In the rows, 128 means zero.
Each row is followed by its class. Each block has new classes.
[109 152 137 106 116 157 130 128  93 119 128 106 124  94 100 157 123 109
 122 122 112 125  94 139 111 105 160 130 143 150 132 103 122 143 170 123
 132 126 160 137  97 165 141 124  92 143 135 156 147 120 118 129 121 120
 144 128 162 146 120 141 110 129 114 136 124 146 115 156 142 119] => Z777
[120 207 149 131 109 140  72 120 118 114  93  56 140 103 117 129 145 105
 104 132 117  81 137 144 134 136 165  79 119 191 108 139 126 150 152 131
 106 107 133 122 151 127  84 147 121 162 134 184 143  91 129 118 127  94
 124 102 143 153 112 157 131 151 150 173 133 179  96 129 134 186] => Z176
[127 157 113 124 135 129 116 124 126 120 112 116 118 111 111 138 119 126
 136 125 138 122 125 118 149 134 136 132 127 148 133 119 118 139 145 137
 132 129 131 120 133 134 126 138 128 134 142 127 150 126 120 126 140 124
 118 114 121 149 129 129 128 130 132 149 120 149 121 129 137 145] => Z176
[140 186 136 121  84 142 107 126 113 132  94  76 126  94 122 144 124 111
 121 127 115 111 116 138 130 134 149  97 125 163 127 117 134 153 178 131
 124 123 131 119 132 139 114 130 143 149 125 166 156 111 114 132 128 111
 118 107 148 153 109 149 143 150 135 163 126 152 112 133 125 158] => Z176
[124 188 154  83  79 129 135 133 122 138 140  74 118  78 114 153 148 113
  91 114 124  79  98 131 108 140 152 131 133 198 160 116  97 133 199  86
 119  91 171 135  75 158 132 148 107 189  78 227 179  96 115  92 109 107
 129 103 176 106 146 151 132 164 148 151 137 163 111 157 159 126] => Z333
[138 143 162 129 105 150 119 141 105 130  95  83 129 109 151 137 137 105
 102 134 113 128 133 154 126 128 140 102 110 168 117 119 165 115 176  99
  91 109 137 118 150 130 105 146 127 127 132 162 143  82 127 140 109 112
 128 117 148 158 114 166 141 137 118 136 142 181  91 137 134 160] => Z333
[113 157 116 161 143 132  81 134 116  65 136 103 152 134 107  98 115 131
  83 149 125 121 197 141 146 160 121 132 124 167  92 156 157 110 113 118
  81 100 179  99 187  98 118 161  68 121 193 110 111 118 166 108  95 136
 135 147 141 173 132 149  93 109  82 121 146 156  67 144 149 151] => Z148
[125 106 147 137 130 115 155 124 148 131 154 152 140 140 170 120 150 134
 128 116 115 133 139 141  93 128 125  88 124 108 121 152 137  98  80 133
 136 117  86 144 135 108 120 107 155 111 103 123  70 128 140 138 121 115
 146 137 122  95 135 125 146 135 139 125 131 101 153 116 109 109] => Z333
[128 130 138 116 113 137 145 137 119 140 101 112 127 100 128 154 148 117
 140 118 120 127  89 119 133 125 148 100 116 140 129 128 135 134 150 115
 138 122  99 128 128 145 117 118 153 134 129 144 126 114 110 149 138 105
 135 128 138 136 114 138 150 139 133 145 120 141 133 119 127 153] => Z176
[121 146 111 105 120 143 154 115 126 128 145 136 114  99 110 155 119 132
 140 119 139 131 109 128 136 128 133 144 139 139 154 117 125 135 156 114
 141 113 150 116 107 154 159 139 123 139 137 126 144 131 126 124 125 135
 118 129 146 139 141 118 134 124 106 142 116 127 122 135 160 100] => Z148
[144 125 130 126 115 109 141 131 146 141 159 141 118 137 146 132 120 147
 110 131 132 116 131 103  93 146 106 148 132 116 145 132 118 123 129 122
 130 127 146 148 104 108 151 122 146 138  80 139 128 157 131 104 113 138
 127 125 137  83 147 115 113 143 129 111 138  97 148 146 128  89] => Z477
[135  86 137 124  92 131 156 180 121 126 121 109 148  88  94 116 137 143
 110 114  93 129 110  71  97 132 128 159 112 114 129 143 129 117 166 112
 139 145 139 159  93 133 168  78 122 147 116 142 132 157 122 147 116 122
 169 174 157  87 130 139 131 124  86  74 125 124 128 145 142  98] => Z333
[173 164 106 142 122 139 148 127 136 138 139 132 112 114 156 140 105 144
 129 145 123 134 154 113 125 157 120  91 118 152 132 127 175 137 149 129
 120 109 125 138 164 102 146 124 176  98 143 104 111 145 133 131 113 110
 122 133 146 151 115 133 148 131 100 136 115 116 112 135 129 137] => Z148
[108 138 153 100  91 123 146 123 126 138 157 123 127 126 146 151 144 118
 109 155 126 121 108 161 103 117 143 120 142 143 159 120 113 123 137  94
 126 105 145 123  90 150 126 149 107 144  93 171 127 102 130 101 109 125
 129 109 154 100 147 121 131 140 145 133 142 133 129 144 147 107] => Z777
[  4 250 242  27  30  70 154 146 108 116 199  17 201  51  66 158 252 114
  40  55  92   4  70 146  79 151 245  75 148 234 162 227  30 123 144  32
 141   4 137  90  37 237  93 160  47 252  42 252  95  43 153  43  94  50
 209 137 252  44 229 131 157 201 186 199 173 182  96 160 236 161] => Z333
[153  52 143 131 122 143 147 146 119 137 117 132 126 137 149 115 122 120
 112 135 123 152 133 149 121 103 111 159 133 107 132 110 150  92 152 107
 101 157 160 128 117 133 134 135 100 119 112 126 138 107 122 140 107 152
 126 131 119 119 126 138 111 117 115  79 147 141 122 147 130 102] => Z333
[148 167  87 121 119 110 153 130 144 142 136 133 115 102 102 127 119 157
 144 130 140 123 129  75 143 170 117 128 113 143 143 139 136 145 145 121
 145 114 112 142 127 120 164 111 186 144 135 116 139 177 122 134 133 118
 131 144 140 127 129 120 151 141 111 150 108 110 125 126 139 124] => Z148
[128 115 141 130 117 115 141 141 121 123 133 113 136 125 129 115 143  91
 115 120 144 121 144 122 136 137 130 138 122 143 133 141 145 109 133  97
 108 124 132 106 133 128 128 144 115 132 123 144 124 112 140  16 106 126
 127 138 138 121 150 134 131 131 121 126 144 143 104 131 147 125] => Z777
[142  60 168 136 104 146 145 173  95 125  65  93 143  98 131 122 147 116
 124 121 101 154 132 130 141 100 136 122  90 128 114 129 185  89 177  80
  96 138 110 106 146 150 101 124 118 113 152 139 123  80 117 185 118 116
 107 163 137 158 105 175 140 116  97  96 133 191  92 116 139 158] => Z113
[ 92 142 146 104  98 109 142 114 132 125 173 125 135 136 135 137 152 135
  91 118 135 108 125 155 107 130 135 146 152 147 153 137 108 106 124  96
 120  92 166 110  94 143 134 165  87 148  92 177 129 106 139  81 101 132
 131 124 156 102 164 116 121 137 139 124 147 131 124 150 158  97] => Z333
[132 145 164 120 102 121 126 128 127 147 143 107 134 124 159 138 149 119
 105 125 118 107 128 156  99 129 136  99 128 154 137 128 132 119 148 108
 114 104 136 134 118 129 105 144 132 142  87 178 129  98 127 108 109  99
 129 107 145 101 137 140 137 149 152 140 150 138 128 143 135 136] => Z333

Each row is followed by its class.
[135 128 162 123 138 148 125 127 104 125 125 133 134 132 140 123 106 128
 132 131 126 127 122 140 135 126 138 121 125 118 121 133 117 109 112 131
 171 127 116 120 154 146 135 133 147 127 118 127 118 162 125 109 130 147
 114 130 137  94 118 123 121 111 126 126 122 133 113 144 135 127] => Z526
[132 128 145 118 131 159 132 171  80 121 121 122 119 137 129 116 120 128
 137 125 127 124 126 137 117 116 133 119 128 110 103 135 117 109 118 133
 193 179 124 117 155 152 144 151 148 139 122 137 135 162 119  99 129 161
  85 127 132  88 108 114 118 105 129 124 123 117 118 135 128 122] => Z902
[127 124 150 127 114 117 124 162 119 114 127 126 105 117 123 109 118 133
 138 156 137 128 118 142 115 123  95 120 118 135  91 137 130 119 132 136
 129 165 154 135 113 137 132 141 154 150 102 146 167 100 121 119 132 143
 141 129 123 150 127 183 118 104 126 126 114 107 123 127 128 123] => Z902
[129 126 139 108  98 138 141 175  97 126 126 112 125 161 122 134 143 123
 138 164 140 126 115 143  92 135 115 111 131 132 105 127 118 109 149 144
 161 228 178 106 135 123 145 233 234 143 133 150 145 121 109 102 140 146
  50 126 182 225  99 122 121 104 123 144 133  70 128  83 101 105] => Z902
[140 129 180 123 150 152 120 113 107 129 126 126 138 124 149 123  84 130
 129 113 120 131 131 138 150 131 155 125 127 105 125 134 111 108  86 129
 174  84  94 117 168 155 134  96 127 117 114 117  99 188 132 108 128 166
 103 129 130  49 124  95 124 111 127 121 120 150 110 159 144 133] => Z526
[133 124 153 122 125 131 126 138 117 117 132 136 116 119 125 114 128 128
 139 149 142 132 119 140 113 119 114 118 125 137 115 134 126 102 133 134
 177 175 144 127 132 139 138 159 161 136 111 159 138 113 117 115 134 142
 116 128 143 145 113 180 124 103 124 128 120 112 121 140 129 122] => Z526
[128 125 139 119 117 134 135 155 112 129 126 124 121 131 128 133 128 121
 134 150 137 127 122 128 113 128 132 121 128 127 113 131 121 119 135 135
 144 175 150 117 135 128 136 188 179 136 123 145 145 130 118 108 130 139
 112 128 153 171 115 131 126 113 127 128 130  99 129 112 117 119] => Z902
[131 125 153 109 121 139 134 149  98 120 125 124 121 131 128 124 115 123
 137 145 134 125 115 146 115 127 118 115 128 131 111 133 117 108 129 134
 181 180 139 116 132 141 143 156 173 134 114 142 129 144 117 107 137 145
  85 128 147 152 106 110 117 111 125 124 125 106 119 131 123 113] => Z526
